The same points and some others measured another way (B), then each row and its match in B
B:
0: [-179  -61  -89  103 -186  203  276 -230   72   40   11  127   72  101
 -156  -53  127 -205  -88  148   75   15  -98   53  -73   -9 -176   -7
  122 -204   74   18]
1: [-105   27 -133  -45   98 -158   39   43 -166  -89  -76 -215  -46   14
  219 -163  -46   62  209 -191 -294  132  131 -107  -93 -297  180  110
  -28  -19  -66   56]
2: [  53  -45  -53   26  -47  -84   79  -63  -76  -51   41 -129   30   17
  190 -232  -42  100  -29 -104 -153  106   13 -102 -115 -215  165  134
  129  -26   79  -10]
3: [ -39   65   11 -111 -117  104   32   84  -17 -466  -26  -65  -68  -49
  -91 -316  191   94 -255   55 -280  192  209   28 -150 -195  -47  103
   -1   -1  503  -10]
4: [ 314  116  181  -70    4  -98   26   -3  -69  -24 -127  199  139 -187
  -84   84  -58   82 -176  -78  137 -126  -38  144  175  312  -62   62
 -206 -249   -5  -30]
5: [ 113  -37  -28  -60 -137  -81   70  -69 -107 -183   45 -117 -188   29
  211 -394  -78   55 -191 -214 -158  103  123  -51 -137 -281  110  180
  288   99  164   51]
6: [ 259   45  103  -80    7  -41  104   26   92  -14   52  296  103  -75
 -155  249 -114   55 -214   86  218 -215  -38   52  -73  409 -276  120
  -33 -191   -9  -58]
7: [-146   26 -127    5  154 -140  -42   74 -179  -95  -73 -386   44  -37
  223 -177  107  102  278  -93 -411  194   38 -122 -143 -438  246    5
  -68  103   28  104]
8: [ -77   93  -36  -25  120  -17   74   99 -128 -264  -94  -80  -51  -10
   76 -215  -28  138   67 -139 -324   88  186  -97  -84 -332  156  122
  -48   -3  135  -29]
9: [-140   51  -44   37   98  -56  136    0  -21  109 -226  206  183  -49
  -43  169   31  -56  115   42   37 -113   44   -2  143  220 -100   42
 -290 -452 -113 -104]
10: [ 320  204  120 -176   65 -119   49  189  -73 -307    7   45  -42  -35
   35   96 -344  261 -122 -196 -119  -50  158  -61 -215   -8   18  232
  -11  107    7   29]
11: [-281  -91 -255  -30  136 -132  -67 -103 -154   87 -119 -305   48 -132
   55 -157  395 -208  432  -75 -169  242   21   85  221  -37   59  -74
 -366 -347  -89   86]
12: [ 109  -18  -14  -58  -60  -80   11  -85 -150 -115   33 -182  -22  -72
  118 -309   36   61  -27 -183 -138  152    8   28    2 -211  154   89
   53  -11  126   65]
13: [-163  -65  -72  103 -190  157  206 -230   54  101  -24   37   82   61
 -125  -20  209 -240  -88  186   75    5 -164   85  -81   -8 -204  -87
  125 -125   66  102]
14: [ -33  -78  -54   42 -210   66  140 -173  115  144   77    1  134   63
  -45  156   72 -139 -125  211  172  -60 -191  -21 -225   95 -269   -4
  176  -78   95  107]
15: [ -35   52   14  -25  -11   18   42   73   21 -191 -106   25    1  -57
  -76  -47  192   -7 -185  163 -152    2   68   42 -135   14 -159  -10
  -17  -16  209   30]
16: [-115 -151 -176 -100  -11 -276 -130  -65 -150  129  -25 -315   99 -125
  274 -198  205  -14  220  -97  -99  166   14  -40   90  -72   83   72
 -135 -284   98   37]
17: [ 307   73  172    5   30  -55   63  -35    8   78  -53  229  190 -155
 -136  197  -22   42 -180   61  198 -193 -164  129   79  358 -141   -1
 -118 -180  -66  -16]
18: [-284  -59 -123   60  -87 -131  135 -125  -31  396 -178    5  321    6
   52  270  163 -197  173  239   71  -73 -220   59   -6  160 -189 -132
 -109 -335 -216   90]
19: [  54  -52 -127   53 -174 -245   34  -67  -88   57  -32 -338  188   53
  411 -163  -51  118   39  -94 -219  275   -4 -163 -159 -138  301  145
    9 -117  -52   31]
20: [ 373   68   84 -175  -66 -169  -28  107  -74 -290  133 -123  -39  -54
  158 -142 -216  283 -225 -173 -142   82  102  -69 -246  -82   97  245
  133  152  176   35]
21: [  63  -46  -58   57  -27  159  102 -115  154  -88  110   16  -70   22
 -153   34  131 -138 -131  117   95  -19  -43  -27 -190  102 -238   35
  109    1  132   65]
22: [ 349   12   99   44  253 -274 -147   -5 -207   63 -122 -107   65 -258
  256 -226  -22  203   83 -338  -57  -27   -9  -47  295  -13  345  101
 -224 -176  -49  -80]
23: [  -5  -21  -46  -13   58 -151   85   12 -146   -2   54 -133  109  -14
  133 -149    1  123   82  -17 -256   80  -76   -4 -151 -243  159   25
  105   71  -81   38]
24: [ 242  -21   26  -80   -1 -210 -134  -29  -66   98   42 -216  206 -172
  130   88   28  110   57  -60   75   34 -136  -23   -3  123   23   61
 -152 -132   65   77]
25: [ 216   93   41   -5  145  -38   95   60  -89 -276  -14   20 -206  -19
   40 -227 -107   99 -117 -202 -224    8  145  -11 -105 -157  121  122
  106  167  -56   16]
26: [  90  -19   44   74  -75  157  124 -122  111   -9  121   33  120  -16
 -207   95  153  -68 -174  242   87  -54 -231   63 -209   58 -222  -74
  139   69  135   96]
27: [  68   35    1  -12  -41  -58   59  -16 -149 -226  -71 -133 -144  -13
  168 -393   -3   73 -130 -193 -274  127  127  -22  -75 -336  189  100
  151  110  132   51]
28: [ 302   55  101 -135  136 -399 -110  110 -248   26 -108  -65  101 -217
  268 -106 -127  248   21 -256 -116  -34   30   29  142   45  219  126
 -153 -125 -112  -22]
29: [ 119  -60  -45   15  -65 -115   34  -81  -84  -56   22 -175 -102   -4
  215 -296   26   15 -115 -120 -153  102   15  -41 -121 -192  118   84
  211   99   41   82]
30: [ 306  -56   12  -75    3 -379 -115  -44 -231   28  -69 -174   64 -203
  338 -358   11  157  -19 -312 -110  163   51   47  245   70  329  155
 -152 -256  -62  -52]
31: [-131  -62 -200   16   10  -76   88  -72 -113  -63   28 -268 -128  101
  260 -270  -51   -8  176 -210 -245  165  111 -177 -172 -406  179  148
  163   41   -8   72]
32: [  -9 -137 -106  155 -143   87  119 -232  165  218  112  -94   86   85
    7  142  134 -209  -71  217  180  -48 -244  -86 -259   74 -228  -39
  228    1   16  139]
33: [ 106    9   14   19  -21  -39   -9   -3    1 -133  -84  -67  -41  -88
   21 -144  203  -26 -195   57 -115   52   33   43  -63   45  -50   -2
   -2   -2  137   55]
34: [  16   25   -3  119  -89  210  265 -194   80  -15   -4  187   54   57
 -211   30   28 -154 -113   64  117  -32  -92   69  -27  104 -138   11
   31 -168  -28   10]
35: [ 236   17   59  -66  153 -137  -69  -35  -43  107  -36   64  152 -233
 -107  172  105  -17   69  -36  184 -100 -114  133  209  391 -117   -3
 -319 -300  -97    8]
36: [  65  -12   13  109 -160  131  166 -148  152   77   42   41   44   77
 -103  184   64 -165 -235  240  140 -116 -206    2 -302   91 -293  -63
  256  117   29  163]
37: [ 648  168  278   -9  110  -86   -5  103  -32 -251   50   81  -58 -123
   58  -32 -308  314 -358 -206  -14 -148    4  -60 -147   35  124  181
  126  261   50    0]
38: [-213  126 -125   11  225 -149  -29   98 -218  -98 -325 -282  -86  -60
  177 -120  146  -58  306 -165 -409  130  156  -28   22 -311  175  -60
 -235   13 -152  152]
39: [  68    7  -34  -67   19 -114   30  -59  -98   13  -29  -48   64  -88
   30  -32   20  -15   82 -112   -3   42  -12   57   72   67   10   67
 -130 -198  -58   37]
40: [ 240  -26   48  -45   -5 -196  -51  -91   -9  234  -62   56  204 -187
    1  218   74  -61  -23   16  268 -110 -158  110  165  472 -158    7
 -233 -344 -125   33]
41: [ 141    8  -11   17  -68   42   58 -103   90   -1   23  -27   26  -22
  -85  142   70 -118 -102   69  130  -20  -89   22 -125  195 -201   12
   -4  -48   11  120]
42: [ 173  -41  -19 -104 -105 -323  -73  -63 -229   67  -29 -275   73 -101
  355 -243  -60  120   24 -253 -115  139  -24   -8   29 -144  236  119
   30  -67  -12   91]
43: [  86  -72  -19   22 -178  -33  115 -220   25  203    4   71  156  -40
  -37   76   82 -157  -92   65  231  -30 -181  113   55  281 -166    2
   -9 -283  -67   56]
44: [  23   18   17   11  -52   -8    1   27   44  -99  -87  -48   37  -57
   16  -17  156    4 -185  140  -74  -14   13  -36 -154   12 -134    9
   19  -17  241   44]
45: [ 180  -73  -11  -93  106 -338  -61   69 -175   37   81 -141  113 -126
  280 -191  -56  250   51 -128 -177   36  -21  -53  -42 -100  211  139
   41  -43  -20  -50]
46: [ 288   39  138  -85   36 -142  -21   43  -55  -40    0  100  157 -185
  -20   21  -11  167 -157  -10   52  -86  -53   71   52  208  -34   82
 -112 -161   96  -56]
47: [ -88 -121 -130   90  -68  -63   60 -247    9  366  -40 -105  202  -43
    4  162  238 -269  158  132  178   -6 -273   88   52  209 -161 -129
  -84 -262 -194  144]
48: [  47  -12  -64  -80 -176 -300  -26  -82 -230   83 -110 -331  127  -61
  330 -197   30   32   63 -159 -192  226  -48   52    0 -145  221   32
  -31  -81  -90  155]
49: [  38  -94  -38  -50   20 -241  -62  -58 -215   59  -10 -198  119 -154
  232 -332  127  114   86 -139 -166  128  -46   29  129 -179  229   53
  -39 -162   86  -15]
50: [  27   41   27   -9   70  101   24   89   80 -297  -18   34  -15 -107
 -226  -80  331  -13 -217  249 -180   46   47  102 -142   86 -193  -56
  -65   32  254   13]
51: [ 259    6   31  -64  -73    0   67   56   19 -371  182  -84 -209   47
   92 -296 -106  174 -337  -71 -207   76  129 -105 -375 -237   28  204
  371  319  268   36]
52: [ 441  132  176 -118    8 -108  -12   68 -134 -311   39  -43  -58 -129
   58 -214 -168  255 -240 -242 -139   51   66   43  -64  -87  170  164
   42  145  120   31]
53: [ 118  -61  -13   58 -171  207  144 -158  229  -41  181   65  -26   70
 -191  129   91 -154 -289  234  207  -81 -142  -18 -320  160 -366   23
  264   76  191  109]
54: [ 101  -21   -2   68  -64  -12  100 -201   18  188  -93  109  135  -68
  -40  101   46 -145  -14  -36  248  -66 -109   59  173  301 -104   30
 -159 -380  -93   -1]
55: [ 137  -13   -4   69  -50   32   38 -113  101   57  -13  -20   20  -27
  -29  128   83 -121 -122   75  147  -69 -102  -25 -110  178 -188    5
   28  -49   34  100]
56: [ -44 -116  -85   34 -123   13  118 -200   51  191   85   -1  161   -2
  -63   75  150 -155    0  154  156  -10 -206   55  -62  139 -187  -26
   56 -196   -2   66]
57: [ -81  -25  -31    0   85  109   44   63   25 -348  -13   45 -154  -68
 -114 -347  293   14 -197  100 -248   62  186    9  -78 -138  -84   51
   48  -13  380  -82]
58: [ 300   59  116   13    8  -64  -31  -64    6   41 -100   44   66 -161
  -41  110   61  -38 -158  -19  161 -107 -101   84   80  288 -114   -8
 -129 -118   -9   73]
59: [ -66   34    8  -49  -13 -252  155  100 -204    4 -111   50  128   25
  261 -165 -173  216  -36  -55 -296  -25   54  -47 -124 -258  178  114
  142  -44  -70  -62]
60: [ 140  -35  -55    7   64 -122  -33 -125  -44  128  -47 -103   34 -120
   45   35  104 -119  111 -109  105   17  -76   47  126  201  -26   13
 -175 -209 -148   85]
61: [ 215  -16   67   61 -117  168  104  -68  222 -102  163   88   61   10
 -190  147   78  -19 -344  268  149  -92 -142  -30 -320  186 -301   29
  195   89  245   47]
62: [  -8  129  -91  -61  118  -44   23   73 -114 -263  -93 -227 -112   -8
   66  -88  -23   26  169 -202 -288  178  177  -56 -111 -217  122   90
 -145   52  -41  119]
63: [ 127   73   80   78 -189  164  134 -123  100  -76  -50   45   47   16
 -130   83   57  -98 -281  130   97  -36 -108   36 -170   77 -195  -22
   95   28  155  124]
64: [ -95  -81 -116  -20 -198    4  199 -227    2  138    1   80  106   23
 -104   11  143 -244  -16   87  124   65 -111  184   46  231 -190  -17
  -21 -323 -135   70]
65: [ 418  105  132  -32  123 -133  -26  112  -53 -201   38  -63  -82  -80
  118  -44 -181  221 -186 -152 -125  -58   35  -81 -204  -57   95  133
  116  256    6   58]
66: [  57  -27  -60   -8  -13 -120   16    6  -93 -144    3 -205 -152   19
  253 -297  -10   69  -89 -131 -249   91  100 -117 -206 -310  126  115
  233  172  105   77]
67: [-312 -126 -179   20  -77  -77   99 -180  -29  359  -56  -68  291  -21
  -10  178  247 -224  257  201   98    4 -224   72   37  114 -191 -110
 -131 -375 -107   86]
68: [ -23  -28  -13  110 -173  102  136 -177   81  131    2  -52  159   35
  -72  129  147 -149 -112  231   87  -26 -248   31 -200   20 -193 -103
  135    7   50  156]
69: [-101   70  -35   25   -3  -19   44 -177 -108  238 -229  -62  297 -143
 -118  218  192 -198  292  -13  133   37 -195  172  288  202  -54 -134
 -452 -441 -176  120]
70: [ -11   -4  -26   39   71   39   33   62   13 -287  -53  -44 -152  -54
  -37 -298  288  -17 -212  117 -294   85  124   32 -144 -119  -42  -16
   83  118  212   14]
71: [  62  -22    3  -13  -27 -222  -29  -67 -185  121 -104 -175  145 -121
  214 -153   77   48   45  -92 -110   61 -103   43   73 -106  156   -9
  -42 -104  -28   74]

[-201   85 -197  -24  150 -117  -25 -305  -28  -40 -240   11 -515 -215
  -88   50   14  -77 -213 -111   12  184   66  -23  104   47] : 28
[  34   67  160   -2  -55  -41  -15  232   24   38  149  -23  248  215
 -150  -99   57   64  -40  138   36 -173  -31 -101  -13  -73] : 54
[  31  247  146  -36   80 -123  125  136  158   -9   68 -175  216  210
  -78  161  -48   96 -108  197  125 -220  128    9 -108  158] : 55
[  96 -188 -189   11   27  128   34  -82 -153   27 -272  166 -287  -16
   -4   -2   51  -51   -1 -332   79  258  -12 -166   -7   87] : 13
[ -55   41 -122 -119  165   -7    7 -264  103   25 -167  -61 -202 -203
  166   43   -6  114  -81 -112   95  198  -57   48   12  166] : 15
[-275  159  -31  -73  100 -103 -100 -110  -10   -9    1 -185 -225  -58
 -141 -160  -24  -92 -145  169  -61  -11   59   24  168 -116] : 51
[  78  100    1 -170   61 -101  -81 -185  109   48  293  -88   76  123
  -18 -136  -59  112    3  135   63   22  -86   70   -5   18] : 45
[ 131 -154  -92 -172   90   75   45 -201 -105   62 -213  193 -190  -70
   43 -146  207   90    7 -309 -115  270 -273  -25   -8  137] : 6
[ 268   -1   78    6   14 -109  159   24  -10   25    3  169  106  234
 -180  101   81  104    5 -152   94   -9  -22  -94  -63   80] : 44
[-145   95  -68  -94  183   27   15 -137   45  -24 -195 -110 -211  -94
   54   30   -3   -2  -56  -35  -16  141   16    9   13  124] : 60
[ 138   40  107  -43  -18   -1   99  218 -121  -17   83 -104   97  398
 -264    4  -52 -152  103  110   37 -104  130  -45   77  -26] : 11
[-124  -53 -106  -64   11   11 -136 -115  -37   18 -135  136 -262 -196
    6 -121  180   41 -171 -104  -48  141 -196 -102   29   11] : 9
[ 222  140   29 -130  -39  -81   21  -16  125   51  406 -274  312  443
  -77   98 -187   71   37  269  317 -195  165   40 -102  133] : 23
[ 111   19  -26  -64   83  -46  -37 -174  120   67  168   -5   77   31
   79 -103  -93  162   63  -39  129  147  -82    3   -7    0] : 71
[-163  148   44   83  -51 -165  -47   15    9   25  178 -198   73  187
 -234  -56  -59  -13  -62  213  118 -127  122  -81  122 -188] : 27
[-212  -63  -92   34 -109   -8 -142 -135 -145    1  -31  -42 -168  100
 -242  -15  165  -73    2  -25   41   99  -39 -194  137 -169] : 34
[ 220 -192 -158 -148   73  107  -60 -373   20   73   62  141  -53    0
  186 -102   19  177  251 -297   82  455 -284  -28  -20   79] : 26
[  24  137  -14 -161  201  -69   20 -148  155  -74  -91   29 -206 -166
  118  142  -14   54  -47   -2   10  171 -103  107   21  212] : 24
[ -71    4  -38  -46   22  -43  -58  -65 -111   -8   -9   19 -199   56
 -189 -130   51  -99  -21   -5  -63   87  -36  -58  138 -106] : 56
[ 108  -67  -17 -165   76   61   -3 -149  107   31  -79   13    2 -152
  248   54   73  179  108 -114  100  257 -272   65   59  158] : 3
[-113  142   28   14  -18  -81    3  185  -91  -43    0  -95 -115  183
 -256  -21    0 -167 -159  190  -24 -159  133  -82   40  -23] : 31
[-117   75   82   61 -178 -112  -80  159  -84   11  197 -148  126  297
 -323  -37   66  -71  -51  249   97 -206   58 -141  118 -194] : 0
[ 210  -22   41  -45  -26  -59   11   91  -46   30  129  120   31  177
 -149  -99   -3   -5  -19  -10   63  -26  -31  -55   33  -25] : 46
[-107   48    5  -92   44   41   58   73 -117   18 -165 -238  -94  154
 -182   -7   26 -141  -90   65   43 -119  186  -27  106   24] : 64
[-188  119  -86 -116  141  -67  -82 -248   88  -45 -111  -63 -280 -170
   12   91   50   22 -116   13   23  140  -46   19   59   88] : 61
[-146  118   12  -91  119 -188   21 -343   42  -50  -87    2 -184  -89
  -88   97  186  101   45  -40 -116  245 -247   57  146   14] : 16
[-160  130   66  -17   14  -72  -50  113  -66  -24   51 -113  -71  125
 -229 -137    9 -122  -79  188  -78  -94   52  -49  121 -128] : 21
[ -45  110   54   67   41  -79   24  250 -111   -4  -19  -51 -128  196
 -371 -109 -120 -225 -211   96   58 -249  359 -122  103 -155] : 33
[  40  161  100   63 -105 -191  -48  212   -5  -15  338  -96  111  321
 -313  -38 -139 -110  -78  312  151 -243  172  -67   97 -164] : 49
[ 257   15   60  -29  -39  -52  146   55   -8   28  104  -66  203  375
 -151  167  -27   41   93    0  218  -65   85  -50  -31  103] : 52
[ 239   35  -23   13 -120 -140  104   82  -63   62  132   -2   82  378
 -279  102   -9   -4 -197   44  262 -259  206 -121 -112  108] : 59
[-260  131 -148   39    0  -86  -54  -75    2  -61 -155 -166 -327  -81
  -71  199   -9 -108 -221  118  155    3  141  -70   68   77] : 57
[ 221  101  174 -154   19  -15  143   85   87   40  199 -221  411  407
  -37   93  -20  126  172  155  128 -107  -18   62  -60  151] : 62
[-185  175  -27   56   15 -174 -122  -40   26  -18  148  -82 -146   64
 -240  -66  -85  -74 -182  180   77  -92  155  -87   82 -154] : 37
[ 191  139  142  -81  -37 -151  113   57   70   16  240 -124  289  361
 -139  114    2  102   52  187  129 -141  -20   37  -28  101] : 67
[  -1  226  131  -43   18 -206  105   10  104  -19   97 -152  153  206
 -158  184   47   94  -73  201   88 -159   15   30   -7   98] : 14
[  17  152  108  -24  -40 -129   26  181  -43    1  191 -139  106  316
 -273  -63  -38  -86  -77  255   33 -225  113  -25   53  -56] : 1
[ 103  -26  -31 -171  138   -1   92 -154  -59   -9 -202   83 -218  -11
  -55   33  115   -4   -3 -181  -54  171  -95   33   63  142] : 20
